Below is a small trained network, with its code and all its weights. Each question gives an input and a target symbol and asks what happens when units are switched off, that is, made to give their printed mean instead of their output.

import numpy as np


def w(rows, s, z=0):
    codes = np.array(rows[::2]) - 128.0
    scale = np.full(codes.shape[1], s)
    scale[-1] = z or s
    return codes * scale


def norm(h):
    return h / np.sqrt((h * h).mean(-1, keepdims=True) + 1e-5)


def f(y):
    return np.maximum(y, 0)


def softmax(a):
    e = np.exp(a - a.max(-1, keepdims=True))
    return e / e.sum(-1, keepdims=True)


def log_softmax(a):
    a = a - a.max(-1, keepdims=True)
    return a - np.log(np.exp(a).sum(-1, keepdims=True))


def net(x, mask):
    ids = ['αβγδθλμπω'.index(c) for c in x.split()]
    T = len(ids)
    res = E[ids] + P[:T]
    r = norm(res)
    for j in range(2):
        rows = slice(2 * j, 2 * j + 2)
        q, k, v = (r @ M[0][rows].T for M in (Q, K, V))
        z = softmax(np.where(np.tri(T) > 0, q @ k.T / 2**0.5, -1e9)) @ v
        o = O[0][rows]
        res = res + np.where(mask[j], z, o[:, -1]) @ o[:, :-1]
    y = f(norm(res) @ A[0][:, :-1].T + A[0][:, -1])
    res = res + np.where(mask[2:10], y, B[0][:, -1]) @ B[0][:, :-1]
    return log_softmax(norm(res)[-1] @ U[:, :-1].T + U[:, -1])


Q, K, V, O, A, B = {}, {}, {}, {}, {}, {}
E = w([
[200,240,167,209,99],'α',
[154,222,129,51,183],'β',
[74,128,235,47,190],'γ',
[50,66,214,165,171],'δ',
[10,130,153,162,206],'θ',
[35,200,80,97,151],'λ',
[70,191,162,198,128],'μ',
[96,71,119,157,191],'π',
[56,217,177,114,250],'ω',
],0.018)
P = w([
[191,94,122,114,10],'0',
[97,168,139,128,154],'1',
[99,165,146,122,156],'2',
[93,167,146,120,163],'3',
[92,168,144,121,168],'4',
[90,162,150,127,163],'5',
[89,171,145,123,166],'6',
[89,162,148,123,162],'7',
[88,167,144,119,151],'8',
[91,167,147,125,159],'9',
[91,171,147,116,165],'10',
[79,166,145,118,172],'11',
[82,168,147,105,160],'12',
[86,157,145,114,149],'13',
],0.011)
Q[0] = w([
[53,178,211,127,190],'h0',
[237,161,102,124,140],'h0',
[102,136,190,130,150],'h1',
[54,197,249,167,195],'h1',
],0.014)
K[0] = w([
[120,2,13,143,5],'h0',
[166,141,213,42,225],'h0',
[182,65,118,31,82],'h1',
[223,16,57,94,10],'h1',
],0.0091)
V[0] = w([
[66,70,186,15,111],'h0',
[207,106,107,36,128],'h0',
[70,97,103,191,112],'h1',
[178,84,254,121,112],'h1',
],0.0093)
O[0] = w([
[181,80,180,123,174,183],'h0',
[160,193,101,89,203,2],'h0',
[128,196,187,149,153,111],'h1',
[73,118,122,8,71,245],'h1',
],0.011,0.0049)
A[0] = w([
[150,147,48,95,92,162],'n0',
[34,136,153,129,110,132],'n1',
[244,107,132,166,60,182],'n2',
[213,118,140,214,244,62],'n3',
[113,83,80,117,154,151],'n4',
[245,172,106,102,178,255],'n5',
[72,169,29,143,180,166],'n6',
[77,57,156,139,170,122],'n7',
],0.011,0.0081)
B[0] = w([
[128,92,80,142,118,148],'n0',
[133,140,86,159,108,254],'n1',
[246,180,136,127,193,149],'n2',
[165,141,120,60,27,150],'n3',
[202,104,92,88,183,161],'n4',
[138,52,133,120,39,198],'n5',
[178,145,102,138,157,197],'n6',
[141,146,104,150,206,219],'n7',
],0.012,0.0091)
U = w([
[78,121,205,97,145,46],'α',
[103,124,119,203,144,231],'β',
[86,53,185,232,114,156],'γ',
[101,80,89,80,61,234],'δ',
[159,255,159,105,206,2],'θ',
[62,158,125,229,45,182],'λ',
[183,50,54,168,175,149],'μ',
[192,141,149,194,86,195],'π',
[119,201,22,135,96,28],'ω',
],0.0084,0.0014)

Each question gives the input, a string of symbols that net reads in full, and the target symbol t.
The units are the heads (2 rows each of Q, K, V and O) and the neurons (one row each of A and B). Each row of codes is followed by its name. A weight is (code - 128) times the scale printed after its matrix; where a second scale follows, it is the last column's (O, A, B and U).
mask holds one flag per unit, heads first, then neurons. A switched-off unit (its flag False) gives its mean, the last column of its rows in O or B, instead of its output. The means were averaged over made-up inputs and are rounded, as every weight is.
A unit's drop is (log p(t) with every unit on - log p(t) with that unit switched off) / (log p(t) with every unit on - log p(t) with every unit switched off).
The circuit of an input: a set's keep is (log p(t) with only the set's units on - log p(t) with every unit switched off) / (log p(t) with every unit on - log p(t) with every unit switched off). Starting from all 10 units, units are removed one at a time, each time the one whose removal leaves the highest keep (on an exact tie, the one counted first), for as long as the keep stays at least 0.8.
units of the circuit, in order: the units of the circuit, biggest drop first
top k neurons: the k neurons with the biggest drops, biggest first
which heads matter: for each layer, one digit per head in row order, 1 if its drop is at least 0.15 and else 0, layers parted by /
drop of u: that unit's drop, to one decimal
input μ δ λ θ π β δ δ π π λ, target λ: top 2 neurons -> n7, n4
input β μ ω, target μ: units of the circuit, in order -> h1, n5, h0
input δ α γ λ π α π μ γ δ, target α: units of the circuit, in order -> h1
input θ γ θ π, target γ: top 2 neurons -> n6, n2
input β α θ α π θ, target μ: top 2 neurons -> n4, n6
input θ α π α γ, target γ: which heads matter -> 10
input λ γ α β π α α ω π, target π: which heads matter -> 01
input δ α β δ δ α λ δ γ ω, target α: which heads matter -> 11
input γ β δ β π θ λ β θ γ δ π π, target δ: top 2 neurons -> n6, n2
input β π δ β π π θ π γ λ δ, target μ: drop of n4 -> 0.3
input θ π μ β λ θ μ π γ π π π μ, target γ: drop of h1 -> 0.1
input θ μ π, target γ: drop of h0 -> 1.8
input θ α γ θ γ δ α μ μ, target γ: drop of h0 -> 0.9
input μ ω δ π λ β μ α γ δ δ λ, target λ: units of the circuit, in order -> h0
